k_233: -22, 38, 109, -95
k_335: 34, 51, 117, -97
k_355: 48, 33, 105, -66
len: -22, 38
2
loc: 34
k_335, 1
len: 48, 33, 105
3

k_54: 8, 24, -36, -7, 13, -18, -77, 3, 41, 1, -20, -11, 10, -44, 37, -51, 71, 37, -6, -9, -11, 50, 12, -13, -20, 22, 20, -66, 22, 1, 9, 32, 21, -19, 42, -25, -22, -64, 5, -28, -59, -44, 13, 11, 20, -34, -16, 23, -52, -53, 5, -29, 36, -2, -29, 25, 50, 4, -33, -5, 41, -43, -23
k_37: 19, -21, -21, -7, -20, -21, -4, 3, 29, 0, -4, 15, 17, -8, 24, -31, -8, -14, 12, 44, -33, -6, 22, 23, 39, 21, 1, -16, 14, -17, -9, 6, -13, 4, 4, -21, 13, 21, 13, -16, -24, -11, -4, 10, -20, 17, 1, 10, 10, 5, 0, 23, 9, 16, -25, -5, 27, 26, -12, 11, -24, 4, 2
k_189: -31, 77, 48, 24, 37, 74, -18, -34, -13, -2, 53, -46, -13, 61, -108, 51, 25, -38, 43, 47, 58, 47, 37, -56, -11, -41, -2, 54, -49, 29, 44, 31, 11, -46, -31, -18, 32, -64, -24, -21, 35, 70, 79, 33, 32, -29, -7, 118, 20, 72, -42, 45, 47, -62, 10, 11, -26, -22, -16, 12, -75, 13, 61
k_869: 16, 28, -47, -10, 14, -25, -93, 6, 53, 1, -25, -13, 19, -53, 48, -66, 84, 50, -6, 0, -24, 59, 23, -12, -18, 30, 24, -82, 28, -3, 11, 41, 23, -25, 51, -40, -27, -74, 11, -37, -74, -55, 16, 19, 21, -39, -25, 35, -61, -63, 8, -37, 50, 4, -46, 30, 64, 16, -42, -5, 53, -53, -31
k_987: 2, -28, 44, 5, 40, 8, 30, 44, -52, -22, 24, 24, -31, 45, -5, -7, -39, 65, -25, -28, 64, -4, -50, 25, -29, 5, -15, 10, 12, 28, 6, 14, 8, -32, 41, 20, -19, -56, -2, -27, -13, -11, -17, -28, -51, -12, 16, -39, 31, -1, -23, -56, -57, -16, 11, 21, -29, -3, 19, -13, 73, 21, -53
k_407: -29, 71, 46, 17, 37, 40, -21, -26, -19, 1, 51, -41, -11, 59, -97, 42, 17, -28, 40, 41, 52, 43, 34, -51, -10, -34, -2, 48, -46, 28, 41, 34, 12, -44, -26, -21, 27, -55, -14, -17, 32, 63, 70, 34, 18, -23, -8, 107, 18, 65, -38, 38, 37, -59, 8, 22, -16, -24, -11, 14, -66, 11, 54
k_657: 24, 10, -32, 30, 6, -18, 30, 20, -7, 30, 2, 13, 29, -1, 29, -33, -21, -5, -26, -21, -14, -20, 52, 9, 40, 24, -14, -32, -22, -18, 58, 18, -8, 24, -14, -41, 7, 66, 18, 34, -22, -37, -43, -21, -30, 12, -32, -8, 26, -4, 41, 6, 35, 11, -44, 26, 26, -22, -4, -11, -54, 7, 1
k_339: -50, -30, 33, -48, -24, 24, -32, 40, -38, -20, -5, 10, 2, -11, 35, 9, -39, -47, 46, -36, -41, -2, -53, -61, -39, -4, 18, 17, -8, -11, -50, -18, 22, 17, -5, 9, -44, 63, 70, 53, 84, 26, -23, 58, 43, 29, 17, -78, -45, -41, -18, -56, -35, -5, 51, 44, 7, -43, 48, 32, 75, -48, 42
diff k_189: -31, 77, 48, 24, 37, 74, -18, -34, -13, -2, 53, -46, -13, 61, -108, 51, 25, -38, 43, 47, 58, 47, 37, -56, -11, -41, -2, 54, -49, 29, 44, 31, 11, -46, -31, -18, 32, -64, -24, -21, 36, 70, 79, 33, 32, -29, -7, 118, 20, 72, -42, 45, 47, -62, 10, 11, -26, -22, -16, 12, -75, 13, 61
41, 35
loc: 75
k_339, 61

